Below are the code and all the weights of a small trained network. Each question names an input and a target symbol and asks about switching units off, where a switched-off unit gives its printed mean instead of its output.

import numpy as np


def w(rows, s, z=0):
    codes = np.array(rows[::2]) - 128.0
    scale = np.full(codes.shape[1], s)
    scale[-1] = z or s
    return codes * scale


def norm(h):
    return h / np.sqrt((h * h).mean(-1, keepdims=True) + 1e-5)


def f(y):
    return y / 2 * (1 + np.tanh(0.7978845608 * (y + 0.044715 * y**3)))


def softmax(a):
    e = np.exp(a - a.max(-1, keepdims=True))
    return e / e.sum(-1, keepdims=True)


def log_softmax(a):
    a = a - a.max(-1, keepdims=True)
    return a - np.log(np.exp(a).sum(-1, keepdims=True))


def net(x, mask):
    ids = ['ΓΔΠΦΩβεζηθλμξτψ'.index(c) for c in x.split()]
    T = len(ids)
    res = E[ids] + P[:T]
    u = 0
    for l in range(3):
        r = norm(res)
        for j in range(2):
            rows = slice(4 * j, 4 * j + 4)
            q, k, v = (r @ M[l][rows].T for M in (Q, K, V))
            z = softmax(np.where(np.tri(T) > 0, q @ k.T / 4**0.5, -1e9)) @ v
            o = O[l][rows]
            res = res + np.where(mask[u + j], z, o[:, -1]) @ o[:, :-1]
        u += 2
        y = f(norm(res) @ A[l][:, :-1].T + A[l][:, -1])
        res = res + np.where(mask[u : u + 4], y, B[l][:, -1]) @ B[l][:, :-1]
        u += 4
    return log_softmax(norm(res)[-1] @ U[:, :-1].T + U[:, -1])


Q, K, V, O, A, B = {}, {}, {}, {}, {}, {}
E = w([
[171,175,129,86],'Γ',
[152,93,2,190],'Δ',
[197,176,78,159],'Π',
[189,196,89,116],'Φ',
[131,138,162,80],'Ω',
[167,140,179,124],'β',
[175,148,176,131],'ε',
[175,157,176,132],'ζ',
[93,126,155,84],'η',
[197,58,57,5],'θ',
[73,179,166,248],'λ',
[197,154,126,187],'μ',
[219,184,144,139],'ξ',
[73,26,194,172],'τ',
[118,123,166,83],'ψ',
],0.0076)
P = w([
[200,252,192,100],'0',
[195,230,177,102],'1',
[204,197,173,109],'2',
[207,166,169,117],'3',
[209,137,182,131],'4',
[205,109,163,119],'5',
[219,83,169,138],'6',
[236,39,185,139],'7',
[239,30,184,139],'8',
[239,27,184,146],'9',
],0.0027)
Q[0] = w([
[12,145,254,102],'0.h0',
[168,143,93,160],'0.h0',
[61,134,69,95],'0.h0',
[166,76,141,133],'0.h0',
[109,125,106,112],'0.h1',
[45,137,152,133],'0.h1',
[195,151,100,109],'0.h1',
[11,151,135,99],'0.h1',
],0.0057)
K[0] = w([
[103,173,254,146],'0.h0',
[161,119,92,124],'0.h0',
[97,164,113,133],'0.h0',
[136,88,127,137],'0.h0',
[145,146,117,132],'0.h1',
[171,110,145,82],'0.h1',
[96,153,111,138],'0.h1',
[186,138,100,25],'0.h1',
],0.0078)
V[0] = w([
[115,146,112,112],'0.h0',
[99,201,21,96],'0.h0',
[108,180,28,41],'0.h0',
[144,150,47,100],'0.h0',
[55,129,149,88],'0.h1',
[88,129,101,221],'0.h1',
[143,91,165,253],'0.h1',
[96,114,184,135],'0.h1',
],0.0023)
O[0] = w([
[124,118,127,128,114],'0.h0',
[149,11,191,150,68],'0.h0',
[100,48,163,137,94],'0.h0',
[80,75,191,110,129],'0.h0',
[132,35,67,133,2],'0.h1',
[62,6,132,58,37],'0.h1',
[24,114,129,73,183],'0.h1',
[77,109,94,131,125],'0.h1',
],0.002,0.0008)
A[0] = w([
[87,247,247,200,139],'0.n0',
[88,2,190,224,2],'0.n1',
[67,212,96,177,68],'0.n2',
[124,102,183,71,168],'0.n3',
],0.004,0.0036)
B[0] = w([
[161,4,114,163,254],'0.n0',
[82,32,89,42,90],'0.n1',
[127,117,91,141,93],'0.n2',
[169,135,130,197,193],'0.n3',
],0.0049,0.0025)
Q[1] = w([
[158,233,131,128],'1.h0',
[83,101,134,124],'1.h0',
[167,166,120,118],'1.h0',
[175,158,98,154],'1.h0',
[87,116,150,145],'1.h1',
[20,168,106,85],'1.h1',
[68,196,63,98],'1.h1',
[1,184,96,67],'1.h1',
],0.0076)
K[1] = w([
[90,81,119,158],'1.h0',
[152,143,170,126],'1.h0',
[121,97,117,152],'1.h0',
[116,79,106,123],'1.h0',
[129,80,164,140],'1.h1',
[159,254,188,156],'1.h1',
[169,208,149,127],'1.h1',
[148,244,173,157],'1.h1',
],0.0096)
V[1] = w([
[83,149,174,158],'1.h0',
[113,155,131,135],'1.h0',
[227,237,149,185],'1.h0',
[162,231,76,198],'1.h0',
[183,8,192,229],'1.h1',
[96,57,62,57],'1.h1',
[227,144,112,97],'1.h1',
[84,153,2,95],'1.h1',
],0.0033)
O[1] = w([
[157,87,127,132,119],'1.h0',
[126,119,125,127,124],'1.h0',
[51,224,100,89,254],'1.h0',
[51,170,109,74,176],'1.h0',
[91,185,75,74,211],'1.h1',
[138,4,114,138,95],'1.h1',
[34,197,113,134,178],'1.h1',
[175,51,134,169,67],'1.h1',
],0.0038,0.0043)
A[1] = w([
[137,103,253,103,145],'1.n0',
[115,100,134,116,1],'1.n1',
[224,110,121,99,200],'1.n2',
[200,152,108,244,95],'1.n3',
],0.0057)
B[1] = w([
[114,156,29,149,171],'1.n0',
[189,71,138,122,82],'1.n1',
[1,162,95,152,255],'1.n2',
[57,130,121,51,157],'1.n3',
],0.0046,0.0035)
Q[2] = w([
[208,67,137,116],'2.h0',
[220,70,136,99],'2.h0',
[10,171,69,103],'2.h0',
[11,177,54,85],'2.h0',
[194,68,182,163],'2.h1',
[50,108,73,113],'2.h1',
[70,189,72,131],'2.h1',
[210,128,197,162],'2.h1',
],0.012)
K[2] = w([
[152,206,127,106],'2.h0',
[140,204,124,112],'2.h0',
[119,4,107,128],'2.h0',
[116,10,112,120],'2.h0',
[130,167,158,119],'2.h1',
[110,57,133,125],'2.h1',
[133,85,103,153],'2.h1',
[131,188,134,128],'2.h1',
],0.019)
V[2] = w([
[80,149,198,237],'2.h0',
[159,94,167,3],'2.h0',
[123,138,221,198],'2.h0',
[204,121,92,53],'2.h0',
[60,91,124,72],'2.h1',
[97,125,200,123],'2.h1',
[112,123,176,111],'2.h1',
[144,123,133,103],'2.h1',
],0.0075)
O[2] = w([
[120,77,205,240,177],'2.h0',
[93,236,121,42,4],'2.h0',
[124,114,247,228,58],'2.h0',
[176,166,78,3,6],'2.h0',
[32,170,126,134,194],'2.h1',
[95,92,172,112,115],'2.h1',
[103,108,150,101,110],'2.h1',
[128,143,122,105,93],'2.h1',
],0.0054,0.0025)
A[2] = w([
[103,141,193,112,163],'2.n0',
[127,137,51,164,133],'2.n1',
[3,85,143,160,253],'2.n2',
[125,159,111,62,188],'2.n3',
],0.016,0.0052)
B[2] = w([
[187,50,91,102,167],'2.n0',
[116,82,73,139,158],'2.n1',
[3,125,117,123,245],'2.n2',
[78,106,160,139,209],'2.n3',
],0.013,0.011)
U = w([
[163,172,113,168,164],'Γ',
[170,116,139,117,202],'Δ',
[117,176,80,21,181],'Π',
[131,204,70,183,64],'Φ',
[179,117,140,111,201],'Ω',
[98,85,191,228,158],'β',
[145,68,161,77,99],'ε',
[107,125,125,115,48],'ζ',
[141,54,143,81,73],'η',
[152,61,11,147,61],'θ',
[162,206,169,142,220],'λ',
[103,228,145,149,24],'μ',
[161,110,133,110,179],'ξ',
[116,159,253,65,76],'τ',
[106,47,134,76,2],'ψ',
],0.012,0.0041)

Each question gives the input, a string of symbols that net reads in full, and the target symbol t.
The units are the heads (4 rows each of Q, K, V and O) and the neurons (one row each of A and B). Each row of codes is followed by its name. A weight is (code - 128) times the scale printed after its matrix; where a second scale follows, it is the last column's (O, A, B and U).
mask holds one flag per unit, layer by layer, with each layer's heads first. A switched-off unit (its flag False) gives its mean, the last column of its rows in O or B, instead of its output. The means were averaged over made-up inputs and are rounded, as every weight is.
A unit's drop is (log p(t) with every unit on - log p(t) with that unit switched off) / (log p(t) with every unit on - log p(t) with every unit switched off).
The circuit of an input: a set's keep is (log p(t) with only the set's units on - log p(t) with every unit switched off) / (log p(t) with every unit on - log p(t) with every unit switched off). Starting from the 12 units with the biggest drops (on a tie, the unit counted first), units are removed one at a time, each time the one whose removal leaves the highest keep (on an exact tie, the one counted first), for as long as the keep stays at least 0.8.
units of the circuit, in order: the units of the circuit, biggest drop first
most important unit: the unit with the biggest drop
top k neurons: the k neurons with the biggest drops, biggest first
top k neurons in layer l: the k neurons of layer l with the biggest drops, biggest first
heads that matter: for each layer, one digit per head in row order, 1 if its drop is at least 0.15 and else 0, layers parted by /
drop when u is switched off: that unit's drop, to one decimal
input λ ξ ψ θ Γ Φ ψ ξ ζ ε, target Π: heads that matter => 00 / 01 / 10
input Π θ Δ, target θ: top 2 neurons in layer 2 => 2.n2, 2.n1
input θ Π μ μ, target Π: units of the circuit, in order => 2.h0
input ζ Γ Π ψ Γ Γ Φ ζ Γ ξ, target λ: heads that matter => 00 / 01 / 00
input β Γ Γ θ Δ Φ μ, target θ: top 2 neurons => 2.n2, 2.n1
input ψ Φ Γ θ θ λ Φ ξ ψ Φ, target β: top 2 neurons in layer 0 => 0.n0, 0.n1
input θ ψ Γ λ Π, target β: units of the circuit, in order => 0.n0, 2.h0
input λ θ λ ξ η Δ ε ξ Γ, target θ: units of the circuit, in order => 2.n2, 2.h1
input ε Ω Δ, target θ: top 3 neurons => 2.n2, 2.n1, 1.n2
input η Δ ζ, target θ: units of the circuit, in order => 2.n2, 2.h0
input Γ Δ Δ ξ ξ λ Γ ζ λ Φ, target β: units of the circuit, in order => 0.n0, 2.h0
input θ Γ Γ Γ ε ξ, target Π: top 2 neurons => 2.n2, 1.n3
input Γ Ω λ η, target β: units of the circuit, in order => 2.h0, 0.n0
input ξ ε Γ, target τ: top 2 neurons in layer 1 => 1.n0, 1.n3
input Δ ξ ε λ θ ψ ψ η η ξ, target Π: units of the circuit, in order => 1.n2, 2.h0
input Π Π Γ λ Π, target β: units of the circuit, in order => 2.h0
input λ Ω μ Δ Γ Ω μ Γ ψ, target θ: units of the circuit, in order => 2.n2, 2.h1, 2.h0
input ζ Γ θ Φ ψ ψ, target Π: top 2 neurons => 2.n2, 1.n0
input Φ ξ β λ λ ε ξ Δ Φ, target θ: heads that matter => 00 / 00 / 01
input ε θ Ω θ μ θ η, target Π: top 2 neurons => 1.n0, 2.n2
input ξ ξ ζ θ ε ξ ξ β, target Π: most important unit => 2.h0
input ψ Π Γ, target τ: top 3 neurons in layer 2 => 2.n2, 2.n3, 2.n1
input Δ Φ η, target θ: top 2 neurons => 1.n2, 2.n2
input ψ Γ Π, target Φ: top 2 neurons in layer 1 => 1.n3, 1.n0
input Δ Π Δ λ Γ θ η λ η, target β: drop when 0.n1 is switched off => 0.3
input μ Π Δ ε Γ ε, target θ: drop when 1.h0 is switched off => 0.0
input Γ Γ Ω Δ Δ λ ξ ζ β Ω, target β: top neuron in layer 1 => 1.n2
